Known rows:
[ -2  10   7   3  15 -11  19  15 -19 -10  -2  13  -6   3  -5  -3  -1   6
  -2  11  18 -28  -1   7   5   2 -21   8  -9  -3 -22 -23  10  14 -15   1
  15]: zoflim
[ -7  -1  12  -5  10  -5  15  11  -2  -5  13  18 -10  -4  -3   3   2  11
 -10   9  18 -17 -13   9   3   7 -13  -1 -19   3 -17 -16   7  -2 -11  -9
  -8]: gaso
[ -2  -9  -4  -9 -10  16   2  19   6  13   4  -5  -4  -2 -24 -13   7  12
  17  -6  -3   5   9   6  15   3 -27  13   1  -1  10  10 -18  17 -18  14
   4]: naskufler
[  1  -7  -3  -8 -10  14   2  20   5  10   4  -6  -5  -4 -25 -14   7  15
  20  -1   0   9   6   7  11  -1 -25  14   2  -2  11   9 -17  17 -17  14
   7]: pezi
[-20  23  -8 -15  -8  29  -8 -14 -10   6  12   7 -45 -34   7 -18  11 -10
  -1 -26 -31  -1  30   7 -31 -10 -30 -24   2 -20  48   5   6 -22  10 -16
  43]: luni
[-18  -4 -15  -6  -6   9   0   1  18  13  31  -9 -26 -20   5 -31 -12  -1
  -6   3  15  21  20   0  11  10   8   0  -2   1   2   5  22 -26  -8 -10
   2]: skiven
[ -9  -5 -12 -12  -4   6  -3   3  15  14  28  -9 -29 -22  -6 -26 -12   1
   0   1  10  10  13   1   6  17  10  -6 -14  -8   5  13  21 -19 -15 -15
   5]: zutis
[  2  -5  -9 -12  -8  12   0  14  11  14  16  -7 -15 -11 -19 -22  -2   8
   1   1  11   7   9   0  11  13  -5   0  -2  -4   3   9   2   3 -21  -4
   3]: stastek
[ 10 -17  -6   1  -7   0  -2 -14  -3  -3  -5 -11  11   6  -2  10  -2   3
  -9   2   3  -4  -9   5   6   1  15 -18   0  -3  -9   8   6   0  -4  -3
  -8]: kagru
[  8 -20   0   5  -9   2   0  -8  -8  -5 -17  -9  19  15  -6  18   6  10
   9  -3  -9  -4 -11  10   9 -10  -4  -5   4   0  -2   9 -13  15   0  16
  -5]: lumoples
[ 10 -18   2   4 -10   2   0  -8  -9  -4 -16  -8  18  16  -4  18   7  13
   9  -2  -8  -5 -11   9   9  -9  -2  -7   4   0  -2  10 -13  16   2  17
  -3]: brekla
[  6 -19  -9   3  -6   0  -2 -13  -1  -6  -8 -13  11   5   0  12  -3  -1
  -9   5   1  -2 -10   8   8   1  13 -15   0  -3  -9   7   8   0  -6  -5
  -9]: nosutra
[  1   2 -17  21   2 -12   2 -24 -18  -5  -8 -12   0   9  28  -9 -18 -10
 -13   6   8  -5  19  -1   9  -3  26  -9  16  -2 -18  -1  35  -7  -2   4
  26]: simu
[  1 -10 -19  21   0   2   2 -11 -10  -8 -23 -12  16  19  17   4  -6 -12
 -12   6   0  -3  10   7  22  -6   3   0  21   1 -15  -7  12  12 -12  10
  10]: skufuskek
[  8  20  11   5   2  -7   4  20  11  -3 -11   9  22   3 -10   1   9  -5
   5  14   4  32  -7 -11 -19 -12  -9  34  22  18   6  -8 -26   8   9   7
  -8]: zapla
[  9  15  13  -3   9  -6  -8  23   9   3 -10   7  13   9 -10   5   6  -6
  17  -2  -9   1  -9 -16  -5   4  -4  24  -1   4   7  -5 -27  18   8   7
 -13]: sigris
[  5  20   5  -5  14 -15 -12   5  20   5  14   7 -10 -12   7  -6 -11 -18
  -5   6   3   8  -4 -19 -18  21  32   5 -13  -2   3   3  11 -16   5 -26
 -11]: danok
[  2  17   9   3   7  -6  -5  22  12   0  -5   3  12  11   3   0   6  -4
  16   7  -1  17  -4 -16  -3 -10  -3  30  12  11   5 -15 -24  12  19  15
  -8]: rivi

Facts:
{biba,brekla,brorur,bugrur,deplek,dirok,draplam,driskin,dromato,druklel,dutras,faskisis,fliketa,flutrok,gipel,gokeli,graplan,greskar,grivomok,gromer,grudavom,gruma,kagra,klavoga,klegik,klezel,klidiron,kliplo,kufur,loskadruk,lumoples,mola,moze,naskufler,nekli,niklor,pebru,pezi,plebena,puze,rako,rivi,rogisi,runus,sagos,sigris,sikurum,sise,skeklusus,stamok,stubra,stulun,stumom,sukli,tavis,teplu,tigal,tikli,tostal,triper,tropu,vaze,vuribos,zapla,zaris,zuram,zuri} ψ a
{bigro,brabos,bropava,bruklanan,dostu,dremem,fatigri,flesas,gaso,gedum,gradrok,gripo,kagru,kefen,lopak,nosutra,nuge,plitral,pubro,ragris,siba,sisur,skabak,sosan,sosti,stastek,tragrom,vudren,zakos,zarin} ψ c
{britres,flefo,gadal,ginibis,grabor,meva,plalones,pluki,simu} ψ f
{danok,flidru,flugebar,flumos,ganok,griguk,klugrilor,lidus,modrus,pegron,pemotu,pidon,ploflak,poskas,rifutrar,sagun,sebol,senizes,sezel,skiven,stegon,steso,suli,suso,tradu,tredi,trugom,trutre,tukle,vesam,vuva,zukek,zutis} ψ b
{domi,drokar,keval,klemim,klukla,klusu,koflizim,luni,makloka,pibis,pumak,rofle,sogrin} ψ d
{flodrir,gobrem,milen,plimos,skufuskek,stigabrun,stonivos,tufi,zoflim} ψ e
brabos Σ zarin,meva,fatigri,klidiron
britres Σ gaso,teplu,lumoples,druklel,flugebar,gradrok,tufi,naskufler
dremem Σ flefo,domi,makloka,kagru,teplu,nosutra
dutras Σ zarin,pebru
flidru Σ stulun,klezel,keval,tikli,rifutrar,moze,ragris
fliketa Σ ploflak
flodrir Σ stonivos,niklor,zukek
flutrok Σ klegik,stubra,stumom,sise,bruklanan,ginibis,tavis,brekla,siba
gadal Σ deplek,tigal
gokeli Σ mola,skeklusus,teplu,sigris
greskar Σ flumos,stonivos,rofle,bruklanan,sezel,zoflim
griguk Σ luni,zukek,bropava
gripo Σ kefen,grudavom,skeklusus,bruklanan,fatigri,driskin
grivomok Σ rogisi,plalones,dirok,tavis
gruma Σ sosti
klugrilor Σ sogrin,rofle,milen,sikurum,vaze
klukla Σ vuribos,pegron,flesas
loskadruk Σ sogrin,grudavom,vuribos,sebol,dirok,sigris
pibis Σ gipel,sebol,tigal,pegron,biba,ragris,naskufler
pluki Σ zarin,makloka,danok,pidon,nuge,bropava
puze Σ flefo,pubro,sezel
rako Σ deplek,kufur,lumoples,vuva,draplam
rivi Σ flumos,brorur
sagun Σ stubra,teplu,modrus,meva,lopak
simu Σ stonivos,triper,skabak,pidon,dromato
sisur Σ flumos,deplek,lidus,pubro,pezi,sosti
skiven Σ kufur,zaris
skufuskek Σ runus,ragris
sosan Σ tradu,sise,skabak,runus,klusu,zaris
stegon Σ graplan,gradrok,draplam,nosutra
steso Σ sagos,plimos,drokar,draplam,sosti,pemotu,dostu
stigabrun Σ kefen,rofle,bugrur,skabak,gromer,stamok,klavoga,suli
sukli Σ flefo,deplek,tikli,dromato,ragris,nosutra
suso Σ stubra,kliplo,rofle,draplam,tufi
tragrom Σ klezel,teplu,vesam,pegron
tropu Σ lidus,klemim,ploflak,vaze
trugom Σ zarin,vuribos,koflizim,makloka,flugebar,poskas,stastek
tukle Σ zutis
vudren Σ sise,nekli,moze,draplam,dromato,zutis
zapla Σ domi,sosti,pebru
zuram Σ zakos,pumak
zuri Σ bugrur,druklel,pegron,grabor,trutre,klidiron
{biba,brabos,brekla,bruklanan,bugrur,deplek,domi,dremem,drokar,dromato,fatigri,flefo,flugebar,flutrok,ganok,ginibis,gipel,grabor,graplan,gromer,grudavom,gruma,kagra,kagru,kefen,klavoga,klezel,klugrilor,klukla,kufur,lopak,loskadruk,lumoples,makloka,meva,mola,nosutra,pebru,pegron,pidon,plalones,plimos,plitral,poskas,pumak,ragris,rifutrar,rofle,rogisi,siba,sikurum,simu,skabak,skufuskek,stamok,stulun,stumom,tikli,tragrom,triper,vesam,vuribos,vuva,zakos,zuram} α 662
{bigro,bropava,dirok,flesas,gokeli,greskar,kliplo,klusu,luni,modrus,naskufler,nuge,pezi,pluki,runus,sebol,senizes,sezel,skiven,sogrin,sosan,stastek,suli,suso,tavis,tigal,tostal,tradu,vaze,zukek,zutis} α 418
{britres,danok,dostu,druklel,dutras,faskisis,flodrir,gradrok,griguk,gripo,klemim,klidiron,koflizim,lidus,milen,moze,nekli,niklor,pemotu,pibis,ploflak,pubro,puze,rivi,sagos,sigris,sise,sosti,stegon,steso,stigabrun,stonivos,stubra,sukli,trugom,trutre,tufi,tukle,vudren,zapla,zuri} α 744
{brorur,draplam,driskin,flidru,fliketa,flumos,gadal,gaso,gedum,gobrem,grivomok,keval,klegik,plebena,rako,sagun,sisur,skeklusus,teplu,tredi,tropu,zarin,zaris,zoflim} α 18

Rows:
No name comes twice in this set of rows, the named rows included.
[  5  -2 -16  15   5 -13   4 -25 -21 -10 -17 -14   5   0   5  -3 -17 -17
 -10   2   1 -14  12   5   0   6  20 -11   3 -11 -15   9  32  -6 -14  -8
  18]	flefo
[ -5  32  -7   9  24 -18   1   2  -3  -2  -8   0   7  -4   5 -22 -19 -40
  -7  -6   5  -1  25 -27  -8  12  14  25   8   0 -12 -16  17 -12   5 -12
  -1]	britres
[  3  20   4  -6  15 -15 -11   5  19   4  13   5  -9 -13   4  -6 -13 -20
  -4   3   2   7  -4 -20 -17  20  30   6 -15  -3   1   2  11 -18   6 -26
 -14]	trutre
[-10  12  -4  -1  -9  15  -6 -43 -25 -12 -11   4 -15 -19  19  14  11 -16
 -14 -23 -37  -8  11  13 -42 -23 -12 -41   7 -16  35   7   9 -26  25 -18
  32]	domi
[ 16  28   0   3  17 -15  -9  22   0   0 -12  -1   3   9  -1  -7  -6 -16
  10  10   3  -6   2 -20  -3   8  11  21   5  -7  -5 -15  -2  23   1   1
  12]	stonivos
[  8  15   3  -6  14 -10 -10  17  15   2   1   1   4  -2  -5  -1  -4 -16
   2   6   1   4  -9 -18  -7  12  14  15  -6  -4   0  -8  -7   3   5 -13
 -15]	gradrok
[ -7  19   0   1  15 -12 -10   4  23   4  17   4 -10  -9  21 -11 -13 -21
  -7   8   6  18   3 -21  -8  11  30  12  -3   5   0  -8  12 -23  15 -18
 -13]	tukle
[ 15  27   0   2  19 -15  -6  20  -2  -1 -14  -2   7   6  -8  -7  -5 -20
   8   6   2  -8   3 -21  -6   9   7  22   2  -8  -6 -14  -4  20   1  -2
   7]	milen
[ -1 -16  -6   0  -4  -4  -2 -29  -1   0   4  -6   4  -7   5   4 -13  -7
 -19  -9   1  -5   0   0   1  12  27 -25  -9  -2 -10  17  21 -25  -1 -17
 -16]	pegron
[-23  13  -5  17  21 -15  24  -1 -15 -16   2  13 -12  -8  16 -13 -14 -16
 -16  14  20 -13  14  10   3   3 -13  14  -4   2 -25 -25  35 -16 -16 -11
  15]	gadal
[-11  -8  -4  -7 -10  21   7  16   4  15   7  -4   4   1 -19 -22   5   9
   9 -16   6  11  22  -3  20  -4 -31  18  14  12   5  -2 -20   7  -6  20
  -7]	gokeli
[-12  -5  16   0   9  -4  16  18  -6 -12   2  15  -2   4  -6  12  11  17
  11  10   7 -14 -15  17   7  -8 -32  14 -15   4  -8 -19 -11  12  -5  11
  -4]	draplam
[ -1 -18 -11   8  -8   5   4 -17   0  -3  -8  -8  20   6   6   6  -3  -5
 -22   0   7  10   1   4  10  -5   8  -9  16  11 -13   1   6  -9  -1  -1
 -16]	dremem
[-23  -6  10   7   8   0  19  17  -1 -14   3  15   1   7   6   9  10  12
   5  13   9  -1  -9  18  13 -16 -36  22  -3  14 -10 -27  -9   5  -2  14
  -7]	rako
[  9  14  11   0  10  -6 -11  24  13   1  -8   5   7  10  -3   7   7  -5
  20   5 -10   4 -11 -13  -3   1  -1  24  -2   1   9  -6 -25  21   7   9
  -6]	sise

Now the same elements, written a new way:
Known rows:
[  3 -13 -20 -20  -9   7  -2  -5   4   9 -15  -9 -15  -9   5  -6 -12  -5
  -6   3 -11   8  -4  -5  -7   4   6   0]: rogisi
[ -6  -4 -24 -20   9   3   6  -7   4   9  17 -10 -21 -18   1   1 -14   2
  -4 -32  12  15   6  10  -7   7  19 -12]: plalones
[  0  10  15   3   2  10   6 -15   5 -10  18   4  -4   1 -18  16  14   4
   7   9   7  -3 -12  -5   1  -6  -7  12]: zarin
[ 3  9  7 15  4 -9 -9 12 -5 -8 -2 12 15  7 10  3 10  2  7 -1 13  9 12  7
  5  4 -3 -7]: stegon
[ -6  -4 -23 -19   9  -3   7 -16   3   5  11 -10 -22 -16  -1   3 -13   1
   3 -29  14  16   2   9  -7   5  18 -13]: grabor
[  2   4 -16  -8   7  -5   3  10  -6  -1   6  -4 -19 -10   8  21  17   0
  -7  -9   3  -3   0   6   3   6  10 -11]: skufuskek
[  6   9  10 -18  -2  10   2 -17  10  -4 -14  -8   3  -5  -7 -20 -15   1
   6  14  -4  -9 -10  -2  -6   1   1  14]: brorur
[  6  10   9 -18  -2   9   3 -15  10   6 -12  -9   7 -10   5 -17 -15   6
   7  15 -11 -26  -9   4  -4   6   4  13]: tropu
[  1 -13   3  13   6  -2  -1   3  -1  12 -15 -11  12   6  -4 -20 -17   3
   1   5 -16   5 -14   0  -6  -9  -6   8]: vaze
[  0  -9  -5 -16 -17  -7  -8   7   8   5 -12   6  13   7   5 -18 -17  -3
   7  -4   7  16  -1  -4   0   3  -4   9]: stubra
[ -2   8  -3   8   6   4  -4  -2  -8 -11  -5   9 -15   4  -1  27  25  -7
  -9  -7  14  -1   0   3   3  -5   7 -12]: pegron
[ -7  10  14  24   8  14   5  -6  -4  -7  20  12   6   5 -16  29  22  -6
 -10   2   7 -25  15  -5   4  -4  -8  -7]: pumak
[-2 10  8  9 -6  6 -6  6 -3 -8 -4 12 14  8  9 -4 12  3  5  0 14  8 16 10
  5 -2 -1 -7]: griguk
[  3 -13 -20 -21  -8   3  -2 -11   2   5 -14 -10 -16  -7   5  -1  -9  -6
  -3   5  -6  11  -8  -3  -7   1   5   0]: bugrur
[  4 -13  -4  19   7  -9  -1   2  -5   9 -15 -12  11   8  -2 -19 -15   5
   4  10 -19   4 -12   0  -4  -8  -7   9]: pezi
[ -3  -2   3  11   3  -2   7   1  -7   1  12  -8 -19 -10   8  33  23   6
   0  10 -13 -10   2  -1   4   4  -4 -10]: dremem
[  0   8  14  23   8  -9  -7  15  -9   3   5  11  12   9  -2 -12  -9  -2
  -9 -10   6 -21 -12   5   5  -9  -7  -3]: tradu
[ -3   7 -20 -17   7 -15   6  -1  10   9  16  -3   8 -10   9 -14 -14   6
   7 -31  12  16  12   9   5   8  17 -11]: britres

Rows:
No name comes twice in this set of rows, the named rows included.
[ -3  -1   6   8   4  -3   6   8  -6   2  15  -5 -18  -8   6  33  23   5
  -1  -3 -14 -12  -3  -6   2   6  -3 -12]	tragrom
[  4  -7  -9 -15 -18  -9  -6  -1  11  10 -14   0  12   5   8 -17 -16   4
   8  -6  -3  14   1   3   3   6   3  -4]	zuri
[  3   9  -7  10   8  -4  -4   8  -8 -11  -5   8 -15   3   2  25  20  -6
 -10   0  13  -6   6   2   4   1   3  -9]	rifutrar
[  5 -14 -20 -17  -9   3  -2 -10   8  10 -13 -11 -12 -13  11   5  -2   1
   0   9 -16 -16  -8   3  -7   6  10  -7]	loskadruk
[  4  10  16   4   2  12   6  -1   6  -6  20   4  -1  -2 -16   5  10   4
   4   1  -7 -23   0  -6   3   4  -5  12]	gedum
[ -8  10  14  24   7   9   2  -6   7 -10  19  15  15  10 -10  25  23  -1
   6   0  15  13  15  -1   5  -9  -9  -4]	koflizim
[ -7   6  15   2 -11   3   4  15   9   8  18  11  13   1   8  20  19   6
   7  -8  -4  15   4   2   5   4  -7  -2]	gripo
[ 4 10  8 15  3 -6 -8 12 -6 -8 -3 12 15  7 10 -5 11  5  5  7 12  7 16  9
  5  5 -3 -3]	steso
[ -3   2  16  24   9 -11   5  15  -4  11  18  -2   9   6   5  -2   5   7
   1  -6 -23 -23 -13  -4   4  -5  -8  -1]	sosan
[ -8   9  18  26   8   8   3   4  -1   4  17  14  14  10 -18  15  23   1
  -9   4   4 -24  15  -2   5 -10  -9   1]	sogrin
[  2  10  18   6   6   6   7  -4   5 -10  18   7  -6   2 -16  22  18   4
   7   6   3  -9 -12  -8   1  -1  -5  11]	gaso
[  0   9   8  12   4  -3  -8  11  -7 -11   0  13  13   7   3 -10   3  -3
   3   1  14  15  15   6   6   1  -5   2]	pemotu
[  2   9   3   6   4  10   0   2  -9  -8  -5   6  -7  -1   2  16  22  -6
  -9  -4  11 -20  14   6   4   2   4 -10]	ganok
[  6   9  12 -17  -3   2   2 -21   9  -7 -13  -6  -1   2 -10 -15 -14  -5
   7  10   5   0 -14  -6  -7  -2   6  12]	teplu

The same elements again, as new rows of numbers:
Known rows:
[  9   6   8   7   0 -12   7  -4  23   6 -18   1  17  -3  -4  13   3  -1
 -11  -4  -3  -9   3  -8  -7 -13   7 -13  15   7  20  -8   2   6  -7   0
  -2]: biba
[ 20   8  15  11   4 -21  -8   0  11  -2 -25  -6  26  11   3   7   6  11
   5  -5 -30 -11  15  -5  -3 -14   0 -14  11   6  15  -6  -3  16  10  -1
  -8]: plimos
[ -1  -8   0  11  -3  20  -2  -9   7  12  19  10  -5  -4  13 -11  -6   7
 -16   2  33  13  -6  16   8   6   0  12  -4  -1   7  16  27 -14   0  -7
   4]: zukek
[  7   2   5   7  -3  -6   4  -8  23   3 -14  -7   6   2  -4  16   5  -7
 -12  -2  -5  -5   2   1 -11  -7  13 -14  13   8  13   0   0  -1  -3  -4
   0]: moze
[  9  -7   9   6 -10  18  -3   0  18  14   9  -3  -8  -1  -1   4 -16   0
 -25 -10  11  -4  -8  17   3  -3  14 -12   8   7  14  16  16 -14 -13 -23
  11]: zutis
[ 15  16  16   3  -4   8  15  -1  22  24   1  -7  11  -6  -5   9 -12   5
 -18 -16  15  -7  -8  -9   4 -13  19  -6   4  -1  15  -9  11  -2 -17  -8
  12]: vuva
[  7  12  38 -24   3   6   8 -19 -37  22  44 -16 -23  16  20  21  -4  13
  -9   4  18  -1  -2  20  16  14  22  24 -20 -27  -6   2   0 -15  12   9
  33]: keval
[ 13  19  19 -12   7  10  19  -8  20   4  29 -20 -13   0 -22  20   0 -19
 -22 -10   1   0 -12  28  -7   6  35  -8  -1   2   1   7  -9 -32 -17   6
  12]: sagun
[  4 -18   0  14  -8  -4  -9  -3  18  -3  -7   6   0   1  -2   8  -3  -5
 -21   6  -6  -4   3  16  -8  -1   3 -22  18  14  18  13   8  -5  -3 -16
  -5]: tostal
[ -4  14   8   2  -3  -4   9  -8  24  -1 -13 -22  -3  -2  -7  17  -4  -4
  -3  -5  -6 -19   6   2 -16   0   9 -14  28   5   9   2   4  -9  -3   2
 -10]: sukli
[ -2  -6   2  10  -4  18   2 -16   9  14  18  10  -8  -6  10 -10  -8  11
 -16   2  33   7 -10  13  10   6  -1  12   1  -1  11  15  28 -16   2  -6
   3]: sebol
[ 11  -9   8   8 -10  17  -2   1  17  14  12  -1  -5  -2  -3   4 -17  -1
 -27  -8  11  -1  -8  16   4  -2  15 -14   6   6  13  14  16 -13 -14 -24
   9]: sezel
[ 27  21  15   5   1  -1  -7   9  35   0  -5 -25  23  -1   0  -1   1  -4
   1 -14  -4  -6  13   4  -9 -14  11  -5  14   6  17  -3  -1   0 -11  11
 -11]: simu
[  0   7  45 -18  -1  14  16   4 -27  28  26  -6   6  -6  17  13  -9  30
   7   3  34 -16  10 -10  31   6  11  24   5 -25   7  -3  21  -9  12  20
   7]: klukla
[-21 -25   7   9   5  -5 -17  -7 -33  -8 -14  19   1  12  22   4   7  24
   7  17 -15  -1  21  15  10  12 -20   2   8  -4   6  20  17   4  33  -7
  -8]: bigro
[  6  17   4  -2   6 -13   3 -19  14  -9   5 -19 -14  12  -7  21   6 -20
 -18  -4 -18  -1   0  27 -25   3  18 -15   2   5   3   2 -17 -10  -8  -1
   9]: draplam
[-12 -11 -10  16  -2  -3  -5 -20   8  -4  -1  13  -7  -1  15  -7   2   8
  -7  13  15   2   2  13  -5   8 -15   5  12   4  13  14  20  -5  12  -1
 -11]: tigal
[  5  16   9   7   3  10  17 -13  13  22  10   6  12  -8   8  -6  -2  12
  -9  -5  38   8  -8 -10  10  -5   5  17  -6  -9  10  -8  23  -2  -3   9
   5]: poskas

Rows:
No name comes twice in this set of rows, the named rows included.
[ 10  15  17   1   6 -14  -5   3  13  -8 -26 -18  17   6   0   9   5  13
  15  -9 -31 -24  19  -1  -5  -9  -2 -10  24   5  17   0  -3   6   9  10
 -17]	skufuskek
[ 16   2  48 -18  -8  14   1  18 -22  32  12 -17   9   7  15  26 -16  18
  -9 -11  10 -15  13  -7  24 -10  25   1   1 -18  10  -6   8   3  -5  -8
  27]	rofle

